Below is a small trained network, with its code and all its weights. Each question gives an input and a class and asks what happens when units are switched off, that is, made to give their printed mean instead of their output.

import numpy as np


def w(rows, s, z=0):
    codes = np.array(rows[::2]) - 128.0
    scale = np.full(codes.shape[1], s)
    scale[-1] = z or s
    return codes * scale


def f(y):
    return np.maximum(y, 0)


def log_softmax(a):
    a = a - a.max(-1, keepdims=True)
    return a - np.log(np.exp(a).sum(-1, keepdims=True))


def net(x, mask):
    res = np.array(x, float).reshape(1, 6) / 4 @ E
    y = f(res @ A[0][:, :-1].T + A[0][:, -1])
    res = res + np.where(mask, y, B[0][:, -1]) @ B[0][:, :-1]
    return log_softmax(res[-1] @ U[:, :-1].T + U[:, -1])


A, B = {}, {}
E = w([
[186,32,232,255,226,97,235,106],'x0',
[153,115,90,125,113,105,121,121],'x1',
[129,215,75,197,74,61,227,160],'x2',
[125,135,139,128,157,116,128,116],'x3',
[100,125,142,107,181,96,152,116],'x4',
[96,152,193,150,122,128,112,110],'x5',
],0.0075)
A[0] = w([
[200,75,152,193,163,123,158,133,1],'neuron 0',
[89,254,49,61,113,123,21,149,55],'neuron 1',
[136,56,190,178,89,110,175,117,5],'neuron 2',
[202,111,47,119,115,119,167,101,248],'neuron 3',
[110,33,141,127,173,125,90,84,177],'neuron 4',
[69,209,123,197,83,83,237,136,149],'neuron 5',
],0.0073,0.0044)
B[0] = w([
[115,136,2,158,136,83,244,243,192],'neuron 0',
[38,152,150,236,72,89,177,191,254],'neuron 1',
[67,86,89,147,110,67,189,157,178],'neuron 2',
[167,156,204,128,143,247,129,13,203],'neuron 3',
[102,114,136,126,95,196,192,85,214],'neuron 4',
[56,18,189,162,102,203,121,41,225],'neuron 5',
],0.0081,0.0086)
U = w([
[104,157,3,191,120,53,179,238,53],'0',
[99,83,160,150,113,172,76,29,146],'1',
[123,136,139,159,130,150,101,86,254],'2',
[117,153,154,135,121,139,126,55,207],'3',
[151,170,160,141,106,143,142,81,208],'4',
[133,139,150,170,123,145,108,92,156],'5',
[240,185,70,88,184,38,79,90,7],'6',
],0.0078,0.0049)

Each question gives the input, the list of numbers given to net, and the class t.
The units are the neurons (one row each of A and B). Each row of codes is followed by its name. A weight is (code - 128) times the scale printed after its matrix; where a second scale follows, it is the last column's (A, B and U).
mask holds one flag per neuron, in row order. A switched-off neuron (its flag False) gives its mean, the last column of its row in B, instead of its output. The means were averaged over made-up inputs and are rounded, as every weight is.
A unit's drop is (log p(t) with every unit on - log p(t) with that unit switched off) / (log p(t) with every unit on - log p(t) with every unit switched off).
most important unit: the unit with the biggest drop
top k neurons: the k neurons with the biggest drops, biggest first
drop of u: that unit's drop, to one decimal
input [-8,2,0,3,-7,3], class 0: most important unit : neuron 1
input [-6,-2,-3,0,2,-1], class 0: top 4 neurons : (neuron 1; neuron 5; neuron 3; neuron 4)
input [-8,5,-6,8,7,-7], class 0: top 2 neurons : (neuron 1; neuron 5)
input [8,-3,1,2,1,-1], class 0: top 2 neurons : (neuron 0; neuron 2)
input [7,2,8,3,1,7], class 1: top 2 neurons : (neuron 5; neuron 1)
input [-8,8,-3,-4,-5,-3], class 0: top 2 neurons : (neuron 1; neuron 5)
input [-4,-1,5,-5,6,-6], class 3: top 2 neurons : (neuron 3; neuron 0)
input [-3,-3,6,2,1,-1], class 1: top 2 neurons : (neuron 5; neuron 0)
input [-8,5,-4,5,7,-2], class 0: top 2 neurons : (neuron 1; neuron 5)
input [-4,0,7,7,1,-6], class 1: top 3 neurons : (neuron 5; neuron 3; neuron 0)
input [6,3,7,6,-7,-6], class 1: top 3 neurons : (neuron 5; neuron 3; neuron 1)
input [-5,-1,-5,0,-1,-4], class 0: top 4 neurons : (neuron 1; neuron 5; neuron 3; neuron 4)
input [2,-7,8,-8,-4,-6], class 1: drop of neuron 5 : 0.4
input [0,-5,8,2,-5,-5], class 1: most important unit : neuron 5
input [3,-6,7,-5,2,3], class 1: drop of neuron 5 : 0.9
input [3,-2,8,-4,4,8], class 1: drop of neuron 5 : 1.0
